(in the rows, 128 means zero)
Each name stands for a flat space through zero: a line, a plane or more. A row that begins with a name and a colon came from that space; any other row is followed by the name of the space it lies nearest, among the names in its block.
tupo-kup: [111 101 200  67  91 208 119 189 149 101  27 150 111 118 113 119 105 117
 121 102 125 124]
tupo-kup: [141 154 123 151 113 124 108 116 102 120 171 130 131 141 132 131 139 153
 121 129 137 124]
gimom-rofa: [128 113 119 117 106 138 111 191 149 117  96 129 150 141 140 139 179 133
 122 125 109 127]
tupo-kup: [121  99 174 133 152 168  60  93 129 109 245 119 103 174 169 133  90 128
 130 145 161 129]
kiv-sava: [147  81  93  83 178 151 107 127 171  90  69 122 168  91  67  89 136 107
 175 117 151 176]
logiz-zokof: [129 107 100  93 104 131  93 178 132 112 137 152 120 137 138 116 169 158
 124 139  89 127]
tupo-kup: [128  86  80 115  85 111 147 210 180 181 175 119 108 151 123 145 147 123
 106 161 105 134]
logiz-zokof: [129 125 130 117 153 131 143  90 150 117 118 118 144 115  99 107 102 130
 159 114 171 155]
rizu-soz: [142 131 121 148 120 134 116 103 125 114 168 131 123 155  97 112  95 118
 125 133 154 135]
kiv-sava: [151 108  97 132 163 151  58 114 131 109 177 110 141 117 126 123 160 134
 147 130 159 156]
kiv-sava: [120 140 163 118 119 136 202 143 126 111  82 161 166 125  78 113 111 118
 132 127 121 133]
tupo-kup: [172 129 151 108  89 133 130 165 112 186 176  90 102 104  96 175  85 139
 102 156 110 109]
rizu-soz: [ 91  86 116  85 135 135 106 144 195 116 133 123 126 149 177 111 155 161
 159 114 153 155]
gimom-rofa: [120 127 137 120  78 152  83 159 128 123 108 135  83 151 157 130 130 140
 103 114 120 108]
logiz-zokof: [114 124 150 130 155 119 130  95 146 118 232 117 158 161 161 132 128 169
 157 139 166 148]
rimem-tenep: [ 64 146  81 179 151 112 100  90 148 131 135 129 107 142 247 121 217 151
 139  89 176 143]
tupo-kup: [ 93  61  83 113 167 107 150 146 188 152 166 135 115 145 151 114 140  91
 138 157 112 148]
kiv-sava: [ 86 155 113 142 111 129 123 124 100 126 101 169  86 120 186 112 173 148
 111 108 113 114]
rimem-tenep: [152 161 121 159  98 111 159 121  88 143 145 140 119 130  81 130  99 117
 101 143 112 111]
logiz-zokof: [116  70 209  99 156 155 173 181 161 158  84 108 139 125 128 172  79  47
 114 155  86 106]
rizu-soz: [115 107 121  77 169 105 161 149 138 136  77 133 156  78 141 130 164 138
 153 135  80 133]
kiv-sava: [145 151  56 166 112  73 172 138 128 193 119 103 118  99 113 150 153 115
 110 135 119 126]
gimom-rofa: [161 149 176 157  94 163  77 153 118  85  86 104 169 169 119 156 131 118
 112 106 146 109]
rizu-soz: [122  92 105 125 140 147  69 160 152 127 131 114 117 134 170 139 173 114
 125 128 125 133]
kiv-sava: [124 102  52 125 157 150  79 121 148  82 160 161 144 124 110  71 192 143
 160 121 165 183]
rimem-tenep: [128 166 146 190 127 154 158  89  75 169 192 137  91 103 111 141 101 100
  98 136 165 126]
logiz-zokof: [169 147 181 218 107 151 159 133 105 128 153 113 165 186  55 164  64  35
  82 150 149 106]
rimem-tenep: [121  88 146 150 173 171 159 157 121 106 209 177 177 145  86 118 145  71
 123 176 119 152]
rizu-soz: [164 140 112 168 117 145  82 138  94 137  85 109 108 110 108 149 132  77
  93 123 117 106]
logiz-zokof: [148 104 151 143 101 143 128 199 124 129 160 136 148 173 107 158 127  88
  90 167  82 104]
gimom-rofa: [134 143 142 131 132 151  71 124  80  73 136 160 141 138 145 116 161 149
 125 126 105 115]
rimem-tenep: [138  76 165 105 172 192  97 151 107 162 131 120  82  67 119 154  99  55
 105 156  98 118]
logiz-zokof: [101 120 156 113 159 144  95 139  89 159 126 129  82  79 216 164 164 126
 110 135  78  97]
logiz-zokof: [145 151 132 139 118 108  62 115  94 130 104  97 102 131 184 159 136 141
 109 116  97  85]
kiv-sava: [147 129 155 138 134 146  77 126 108 131 171 101 125 132 153 160 128 133
 119 135 131 115]
tupo-kup: [147 112 102 129 113 127  92 147 136 124 195 124 128 157 122 128 139 142
 124 147 129 135]
rizu-soz: [ 90 136 196 137  86 175 214 131 171 169 172 129 108 145 109 132  67 132
 124 116 218 156]
gimom-rofa: [118 128  79  86 103 111  89 119 136 149  98 122  56  96 162 109 134 175
 132 106 121 125]
rizu-soz: [155 126 106 131  93 142  95 117 149 128 134 106 101 144  86 114  87 128
 126 114 174 141]
kiv-sava: [158 118 153 102 157  94 182 134 109 120 116 133 179 120  70 135  87 103
 134 167  61 110]
gimom-rofa: [111 126 149 176 147 116 175 134 158 113 157 126 199 185 136 143 147 102
 135 137 152 139]
kiv-sava: [122  91 113  94 144 111  92 115 153 115 134 123 104 149 150 111 105 128
 140 136 106 123]
rizu-soz: [121 122 154 125 152 141 153 103 106 102 162 167 137 136  97 102  93 112
 133 148 119 132]
rimem-tenep: [143 181 112 208  82 131 122 102  80 177 139 114  62 123 124 150 105  97
  75 116 156 103]
kiv-sava: [102 140 186 130 112 148 132 101 136 125 137 123 105 155 160 131  85 141
 128 109 165 121]
rimem-tenep: [158 167 130 166  75  96 162 102 144 178 189  73 119 157  97 157  66 150
 118 125 190 129]
tupo-kup: [134 106  98 126 124 119 108 145 154 122 157 122 135 154 127 123 141 131
 132 138 129 138]
rimem-tenep: [131 119 136  79 171 104 167 135 112  72 113 174 208 116  93  98 153 154
 165 150  69 137]
logiz-zokof: [117 118 108  92 183 141 120  84 132 122 148 133 129  68 128  98 146 162
 174 118 163 171]
rimem-tenep: [ 93 140 169  92  95 161 183 114 107 114 161 202  86 127  95  77  74 161
 126 132 133 137]
logiz-zokof: [142  95 158  80 155 172  40 132 116  99  75 114 106  98 147 131 119 116
 134 118 102 114]
gimom-rofa: [131 160 125 145 156 126 140  99  84 137 138 134 138  80 132 133 155 142
 134 125 133 133]
rimem-tenep: [140 144 172 129 154 180  92 108 102 106  78 113 143  84 125 138 134 122
 139  99 161 134]
rizu-soz: [140  63 106  56 165 134 101 167 146 134 198 133 133 100 120 123 148 148
 150 172  85 149]
gimom-rofa: [146 102 116 110 150 112 137 139 160 110 113 115 177 137  94 123 127 116
 151 138 122 143]
rizu-soz: [136 170 149  94  72 101 181 143 124 172 111 107 118  99 122 151 109 199
 128 116 128 117]
gimom-rofa: [113 176 175 202  77 143  91 117 118 108 137 112 126 208 195 158 135 136
  97  95 174  99]
gimom-rofa: [195  80  70  88 157  39 100 123 150 135 163  76 151 150  83 138  77 114
 144 181  52 110]
logiz-zokof: [151  98 113  86 162 143 101 130 137 113 122 121 144  91  95 114 131 131
 155 134 126 151]
tupo-kup: [193 180 146  91 108 106 116 111  94  99  28  91 176  84  69 137 107 181
 152  97 118 114]
tupo-kup: [113 129  99 121 125  69 186 137 168 166  87 104 139 125 145 140 138 134
 138 124 116 127]
kiv-sava: [155 112 157 127  91 130 114 169 148 151 171  90 128 169 122 169  93 122
 106 149 122 109]
tupo-kup: [118 168 116 160 156 127 122  76 101  61  37 158 170 121 122  89 163 123
 150  86 148 137]
gimom-rofa: [164 138 151 138  96 149  96 167 123 122  84  97 150 134 110 161 133 118
 111 117 128 112]
rizu-soz: [114 146 123 133 131  98 169 148 141 164  71 103 149  99 165 161 173 138
 132 113 120 123]
rimem-tenep: [ 96 142  92 181 102 131  94 126 150 117 119 133 109 173 186 119 179 129
 116  95 171 133]
[ 92 137 115 116 124 112 175 140 120 139 120 169 116 112 151 112 159 149
 127 131 101 128]
tupo-kup
[139 150 114 169 119 121 107 127 111 133  91 111 126 129 142 147 148 107
 108 114 127 110]
rizu-soz
[121 118 127 130 119 148 184 150 144 135  88 152 131 117  72 110 110  86
 121 129 136 143]
logiz-zokof
[116 112 128 119 153 196 116 127 108 105 153 177 117  90  97  91 147 116
 134 130 153 163]
logiz-zokof
[125 115 129  99 167  67 175  94 111 110 141 158 145 141 109 103  83 120
 143 166  54 108]
kiv-sava
[ 98  85 140 126 182 149 160 134 138 141 217 155 137 123 137 125 138 100
 136 167 126 152]
rimem-tenep
[125 102 171  51 130 175 116 152 111  89  64 171 115  95  97  97 102 130
 135 128  82 122]
rimem-tenep
[151 125  83 111  73 113 130 166 155 105  60 138 135 154  67  98 121 128
 124 118 115 131]
logiz-zokof
[ 96 171 178 146 143 116 181  61  97 130 129 144 119 123 151 122  90 139
 134 114 145 116]
kiv-sava
[ 71 120 199 141 123 163 156 167 125 152 251 156 124 163 214 165 162 154
 108 156 129 122]
rizu-soz
[118 132 101 150 118 122 144 143 131 135 124 142 128 135 129 123 156 117
 117 128 127 132]
tupo-kup
[116 161 107 214 135 149 110 122 104  77 123 162 176 163 139 114 207 104
 118 108 162 141]
rimem-tenep
[137 121 150 115 115 110 135 147 124 142 121 116 122 141 133 151 101 119
 112 144  86  99]
kiv-sava
[ 96 118 151  91 151 133 136  97 138  99  64 150 114 119 143  95 103 127
 150 107 123 128]
kiv-sava
[134  92 140  97 162 113 131 156 145 147 188 107 158 124 149 159 143 138
 141 164  96 129]
logiz-zokof
[120 122 140 117 174 112 129  81 141 112  97 112 145 122 142 120 108 120
 157 116 137 132]
tupo-kup
[129 154  78 172 133 134 101 121  96 131 174 143 127 108 145 125 200 146
 121 124 149 144]
kiv-sava
[101 114 140 123  85 200  81 146 192 120  97 110  93 147 152 116 135 142
 135  74 228 163]
kiv-sava
[140 131 116 111 128 133  51 133 124  53  89 136 167 152 148 108 180 168
 149 105 119 129]
gimom-rofa
[128 104 143  93 157  82 162  92 144 119 138 127 135 152 110 111  56 117
 148 153  93 117]
kiv-sava
[167 152 111 186 167 107 112 114 106 129 121  84 191 114 124 168 171 102
 131 127 137 127]
rimem-tenep
[ 82 130 110 145 137  93 152  80 157 134 172 137 105 168 178 105 118 143
 141 122 156 137]
gimom-rofa
[123 171 115 210 117 139 125  96  91 158 157 125  93 125 146 143 140 102
  95 115 170 122]
rimem-tenep
[136 153  98 156  91  94 128 160  99 155 130 130 112 136 152 153 163 134
  92 139  82  96]
logiz-zokof
[162 141 120 118  63 139  71 122 124 122 172 113  84 158 101 117  81 170
 116 121 156 124]
rizu-soz
[131 110 137  53 156 185 102  94 107  78  78 175 102  62  66  59  92 141
 161 112 135 157]
gimom-rofa
[145 138 103 118 129 116 173 141 144 193  78  85 125  52 100 154 136 126
 135 116 148 144]
gimom-rofa
[147 122 117 138  69 111 135 195 143 169 143 106 114 159 125 166 128 121
  90 148  99 104]
kiv-sava
[175 143  78 157 144  60 136 114 121 224 107  38 107  69 132 194 118  98
 112 137 109 103]
kiv-sava
[137 170 132 141 141 142 146 100  95 154  94 113 127  54 116 140 143 142
 135 103 163 140]
gimom-rofa

Rows lie near named flat spaces through zero. A row that begins with a name and a colon came from that space; any other row is followed by the name of its block's space that it lies nearest.
led_meler: [ 88  90  62  79  98 135 168 182 108 171 112 171 135 197 216 160 108 187
 133  34 119  48]
pazo_pesur: [128 105 105 115 104 127  67 110 107 101 158  61 119 131  66 109 142  84
  91 192 111 158]
zufed_fif: [120 115 127 115 125 125 148 139 119 155 111 130 118 153 146 159 123 135
 122  84 120 116]
figug_bil: [102 124 114 129 122 120 118 129 148  85 141  91 149 123 124 100 126 138
 142 134 161 105]
zufed_fif: [ 71 157 147 138 128 107 132  78 181 124  83 124 112 106 114 151  59 148
 137 100 132 107]
led_meler: [191 117 120  97 164 147 163 160 146 160 109 155 164 129 142 137 155  91
 128  86 133 157]
pazo_pesur: [112 166 148 159 136 106 119 137 104 104 150  38 132 142 118 106 121 122
 129  97 137 117]
pazo_pesur: [121  86 106 116  82 138 137 164  70 145 119 121  81 112 108 169 132 151
 123 152 105 118]
figug_bil: [ 34 115  95 113  81  81 118 121 159  99 116 126 132  95  90 111  78 164
 189 154 124 108]
zufed_fif: [163 104  92 107 128 137 153 211  77 138 163 117 162 165 170 108 179 129
 141  92 133 116]
led_meler: [133 121 102 104 125 130 101 112 144 149 129 147 165 141 114 112 139  83
 136 139 119 150]
zufed_fif: [ 90 147 136 114 137  99 167 120 169 137  80 140  97 111 127 163  51 166
 127  71 101 120]
figug_bil: [ 57 109 150 117 110  61 139 110 158 120 113 140 104 118  93 142 100 153
 167 138 103 149]
zufed_fif: [164 127 116 123 149 148 134 157 119 119 150 106 156 155 161 108 158 117
 112  99 151 117]
figug_bil: [ 98 171 161 129 156  53 145 134 136 134 141 114 124 157 122 109  94 132
 144  78  71 170]
pazo_pesur: [104 153 114 105 154  87 127 122 191 126 124 120 201 140 119  84 111  91
 174  81 134 148]
pazo_pesur: [141 129 139 153 113 130  90 132  77  83 166  35  94 109  74 112 145 113
  94 188 123 147]
led_meler: [ 76  57 115  79  96  86 175 166 129 170  90 144 129 153 128 182 139 141
 179  74 124 121]
zufed_fif: [157 102 156 116 139  99 112 125 103 150 162 143 122 167 109 124 184  85
 115 160  85 201]
figug_bil: [119 121 140 123 151 111 110  98 177 101 148 129 169 158 139  94 152 108
 134 130 158 137]
pazo_pesur: [143 119 127 104 137 116 126 116 169 168  94 146 185 100  74 129 151  48
 181 130 134 186]
figug_bil: [156 157 145 132 169 132 142 120 162 103 127 126 123 117 140 116 106 136
  97 111 128 140]
zufed_fif: [ 87 109 166 124 129  56 108 113 116 163 159 107 167 217 123 117 187  73
 170  97 115 169]
pazo_pesur: [144 120 126 130 121 112 221 241  89 108 114 130  93  42 118 141 116 204
 184 119 119 130]
figug_bil: [115  60 112 103  98 190  95  56 159 148  81 139 108 156 139 199 137 110
  67 138 177  76]
led_meler: [100 131 138 134 139 134 120  87 178  83 116  94 118 130 138 132  97 150
  96 114 168  91]
led_meler: [107 106 186 139 117  84 178 160  87 161  89  59  87 116  81 199 140 119
 159  78 124 151]
figug_bil: [ 87 126 102 116 104 114 115 118 143 130 120 144 139 120 115 119 103 135
 155 139 119 118]
pazo_pesur: [137 179 196 203 145 146 112  91  92 122 145  85 103 151 156 135 142 133
 100 117 158  98]
figug_bil: [219 159  95 137 138 194 126 164  82 173 141 197 158 104 152 104 159 101
 130 155 111 142]
led_meler: [160 153 137 148 153 157 131 124 136  99 138 125 121 116 152 113 122 145
  96 132 147 113]
pazo_pesur: [121 115 114  99 123 114 110 109 155 169 102 128 177 130  83 131 141  54
 164 120 126 165]
figug_bil: [142 145 165 131 147 106 146 131  99 172 122 125  96 164 134 161 122 118
 102  81  79 158]
zufed_fif: [154  95 141 135 121 142 101 124  90 143 160 129 140 169 136 125 203  92
 121 160 142 142]
led_meler: [113 178 105 124 125 114 103 122 104 168 126  94 135 155 115 122  82  97
 116  82  75 133]
zufed_fif: [107 146  79 120 100 153 129 140 117 144  92 103 121  99 117 148  70 140
 127  99 122  84]
led_meler: [ 44 131 133 150  95 101 120 107 131  76 138 113  78 128 141 127  76 213
 126 146 130  71]
led_meler: [130 168 149 175 130 156 114 113  92 110 137  66  94 136 147 136 109 148
  83 112 145  82]
zufed_fif: [130 125  95 145 106 162 123 159 106 103 146 121 157 106 147  97 151 147
 160 152 176  80]
pazo_pesur: [113 100 119 133  84 144 104 125  68 144 132 102  83 143 116 163 136 134
  99 154 113 108]
[138 117 111 119 104 139  92 118  86 167 130 109 122 145  96 144 143  80
 109 147  98 148]
zufed_fif
[110 151 149 158 105 105 127 144  62 150 135  90  93 125 103 143 119 133
 140 127  92 134]
led_meler
[ 76 155 148 162 112 124  76  62 116 146 141 108 132 194 153 128 123 116
 116 112 138  86]
pazo_pesur
[154 146 146 150 140 161 121 118 103 144 116  62 124 146 133 155 137  97
  90  85 154 106]
led_meler
[118 172  21 116  86 144  89 190  80 123 147  47 189  88  81  61  91  94
 170 129 113 104]
zufed_fif
[119 150 177 182 116 141 118  97  88 156 121 120 107 138 137 157 145 125
 134 128 147 105]
pazo_pesur
[ 89  88 173 134 124  92 134 118 130  96 133  54 103 160 117 154 153 136
 119 111 160 121]
figug_bil
[133 122 146 152 112 149 168 159  78 144 115 150  76 117 163 172 127 187
 123 116 128  90]
pazo_pesur
[133  82  99 110 100 198  98  82 134 153  92 135 116 148 144 183 136 110
  74 134 167  77]
figug_bil
[198 124 150 124 173 170 150 107 176 133 110 215 132 106 158 137 148 123
 101 146 145 152]
pazo_pesur
[152 121 129 163 107 209  80  71 119 119 118 124 114 105 127 147 149 113
  87 191 185  84]
zufed_fif
[114 121  46 119  80 172  69 137  85 160 152 114 199 171 149  94 159  85
 152 130 155  71]
figug_bil
[ 89 121  89  88 122  99 151 151 157 150 109 149 163 149 145 125  99 136
 166  68 116 114]
pazo_pesur
[136 130 151 152 121 153  91  83 104 145 132 111 111 156 128 149 147 101
  90 144 136 120]
pazo_pesur
[145 128 156 167 108 140 141 162  54 119 135  75  74  93 103 154 144 149
 121 154 129 124]
pazo_pesur
[ 89  80 110 115  96 140 107  97 158 106 115 128 135 121 117 138 137 132
 138 163 173  96]
figug_bil
[147 129 159 158 124 163  90  75 105 147 131 126 105 150 130 153 155 101
  85 158 140 123]
pazo_pesur
[100 114 218 130 162  33 157 108 160 126 138 145 106 158 109 137 150 127
 153 119  95 206]
figug_bil
[172 152 128 121 153 151 130 112 139 166 115 191 129 129 145 135 118 111
 103 123  97 152]
figug_bil
[ 90 112 177 162 131 109 132  99 157 101 142 150 150 149 162 115 172 151
 175 139 194 100]
zufed_fif

Each name stands for a flat space through zero: a line, a plane or more. A row that begins with a name and a colon came from that space; any other row is followed by the name of the space it lies nearest, among the names in its block.
lupa_lakek: [ 64 125 116 127 140 103 149 114 141 154 120 189 143  98 124 183  76 132
 141 153 222  84]
lupa_lakek: [132 158 136 130 112 121 166 149  96 148 128  90 186 128  89 132 118  73
 143 142 125 194]
ger_salab: [126 133  94 173 135 132 164 126  89 129  81  91 103 108 155 153 122  74
  43 160 115 150]
bal_tivat: [101 171 121  74 111 152  96 155  84 120 107 172 129  91 101 155  90 180
 159 102 123 130]
til_buz: [117  97 126 124 112 122 121 150 141 136 116  75 150 100 135  92 139  51
  48 162 148 198]
ger_salab: [153 136 141 143 137 125 149 111 142 130 155 103 141 163 109 121 150 118
 151 124 105 129]
lupa_lakek: [140 107 106 145 183 153 151  78 127 137 106 191  62  96 105 212  92 180
 107 116 101  54]
bal_tivat: [138 116 102 175 138 129 149 117 116 119  98  87  91 128 171 129 145  86
  47 153 110 133]
ger_salab: [129 138 143 142 139 114 151 119 115 148 131 185 133 140 130 160  99 162
 199 117 141  84]
ger_salab: [101 106 113 105 114 126  77 141 143 104 122 160 103 114 167 109 130 175
 127 120 168  95]
ger_salab: [138 130 102 168 132 125 153 116 122 113 120  80 113 146 148 127 154  97
  84 146 119 132]
pev_fezep: [159 141 143 123 155 156 143 105 123 140 129 129 113 123  84 155 121 131
 118 112  59 132]
pev_fezep: [131 162 116  78  88 156  82 193  39 108  86 169 123  88 126 132  95 196
 178  87  96 155]
til_buz: [172 160 186 158 168 124 168  82 132 161 157 192 117 186 123 161 113 175
 235  94  67  53]
bal_tivat: [144 110 136 126 125 127 123 133 140 128 139 116 136 133 123 108 141 122
 131 126 122 143]
bal_tivat: [103 137 110 134 145 128 126 100 145 116 129 156  98 133 139 157 123 164
 127 126 150  67]
til_buz: [121 125 138 146 131 116 144 129 122 148 114 132 132 123 152 130 115  96
 111 145 137 134]
bal_tivat: [119  24 166  98  91  94 106 204 127 186 104 162 194  48 145  80  82  65
 121 160 206 221]
til_buz: [ 63  92  84 119 122 114 121 131 157 125 110 114 134  77 133 139 115  86
  40 174 223 141]
til_buz: [111  86 144 101 156 131 124  92 210 150 161 117 144 104  72 131 129  89
  71 147 153 140]
til_buz: [146 132 154 112 125 145 115 143 111 143 111 119 126 108 128 111 121 102
  98 124  77 172]
til_buz: [123 110  77 113 106 126 107 135 155  75 164  80 143 148  95 105 176 160
 142 122 172 130]
til_buz: [ 91 125  60 115 107 126 107 139 125  78 128 123 120 120 123 141 140 178
 132 127 196 101]
lupa_lakek: [ 84 179  65 139  82  98 192 172  64 118 126  71 225 127  66 165 113  84
 176 161 221 194]
lupa_lakek: [163  54  82  94  80 132  99 206  77 100 119 140 161  80  84 115 122 189
 195 102 165 182]
pev_fezep: [132 168 108 126 103 133 140 158  72 115 114 104 151 130 111 135 125 127
 153 122 116 164]
bal_tivat: [114 127 138 173 149  96 174  95 157 152 143 131 140 158 147 144 126  94
 135 155 167  94]
lupa_lakek: [132 115 110 128 133 132 142 131 110 131 119 145 130 107 102 159 109 144
 140 126 137 127]
pev_fezep: [157 111  88 161 138 128 174 111 131 113 146  69 141 145  77 148 156 107
 117 139 127 146]
pev_fezep: [140 144 165 156 175 127 186  65 184 167 162  79 147 157  81 144 141  43
  79 154  91 141]
ger_salab: [105  92 152  50 116 152  27 152 162 119 119 178  94  76 153  83 119 175
  94 104 126 125]
lupa_lakek: [124 157  38 146  91 127 144 152  80  60 129  60 141 153 106 137 166 155
 149 128 163 141]
ger_salab: [140 114 120 129 124 135 105 121 160 100 144  78 111 149 142  86 175 118
  86 129 111 137]
pev_fezep: [129  98  96 193 141  94 172  94 168 114 153  82 127 176 153 124 169  98
 112 161 179  95]
bal_tivat: [124 140 133 101 125 136 110 129 134 121 143 147 133 131 105 130 126 165
 165 108 127 115]
ger_salab: [145 116 141 129 138 139 111 116 146 124 128 118 100 132 147 107 145 124
  92 124  92 125]
pev_fezep: [147  81 112 131 143 136 115 115 147 116 131 149  95 118 127 135 134 168
 123 117 128  96]
bal_tivat: [159 144 129 135 146 138 126  85 172  97 180 100 112 191 103 116 180 167
 161 102  89  85]
pev_fezep: [106 163 135 126 104 120 100 156  87 119 100 169 110 135 200 114 113 163
 163 116 135 100]
lupa_lakek: [142 128 121 133 133 137 131 123 121 121 125 122 115 130 122 134 134 137
 123 122 107 125]
[189  74 130 125 159 168  78 102 149 101 122 160  32 124 155 116 153 207
 100  85  41  72]
lupa_lakek
[150 114 152 125 148 140 137 120 125 154 121 151 121 109 110 145 107 123
 123 122  92 134]
lupa_lakek
[134 160 104 124  93 142 105 176  51 100  85 124 110 117 166 117 125 154
 134 112  99 151]
til_buz
[152 143 140 163 146 122 172 107 120 144 136 124 134 156 119 149 127 114
 153 129 103 117]
ger_salab
[125 222 134 137 128 137 168 122  77 134 123 111 149 154 100 162 115 114
 161 121  84 140]
bal_tivat
[155  85 130 115 110 136 104 160 121 124 117 102 131 104 132  88 142 109
  97 127 109 182]
bal_tivat
[141 134  98 153 122 125 150 131 105 109 127 102 129 145 124 137 142 132
 139 129 129 129]
pev_fezep
[117  76 144 102 139 127  94 120 178 138 137 161 116 102 132 114 122 140
 107 128 153 112]
pev_fezep
[ 76 116 108  85  99 115  80 160 127 111 124 191 135 100 144 128 103 194
 177 118 213  95]
ger_salab
[133 104  96 120 110 128 119 153 109 107 124 132 134 114 115 131 129 161
 152 120 155 134]
lupa_lakek
[148 159 139 170 133 119 178 119 110 143 129  79 148 161 130 128 141  68
 119 146  97 157]
bal_tivat
[166 129 113 140 146 150 166 123  88 137 113 123 124 110  73 175 111 130
 129 119  78 148]
lupa_lakek
[182  72 159 106 133 150  89 142 134 134 125 154 101 107 131  97 132 158
 130  98  67 141]
lupa_lakek
[ 84 113 101 159 130  96 153 119 140 134 118 137 134 123 159 149 114 106
 110 164 211 100]
til_buz
[160 123 154 143 186 156 166  82 124 171 109 172  90 100  91 194  87 125
 100 121  55 104]
lupa_lakek
[ 75 122 117 123 143 113 122 107 152 135 124 199 111 110 145 168  93 169
 143 135 200  55]
bal_tivat
[ 93 107  84 110 114 127 108 138 144 103 126 105 132 102 117 125 137 125
  85 145 185 140]
til_buz
[136 233 177 134 139 150 139 120  66 149  98 159 102 151 160 149 100 134
 154 103  27 111]
pev_fezep
[111 156 124 133 127 127 143 133  99 138 107 136 132 117 132 151 105 116
 123 136 131 132]
bal_tivat
[124  72 106 103 115 127  98 148 145 114 132 138 132  97 113 116 130 152
 125 126 171 137]
pev_fezep
[123 126 154  95 133 139 115 129 144 148 133 135 143 104  96 126 113 112
 113 126 115 155]
pev_fezep
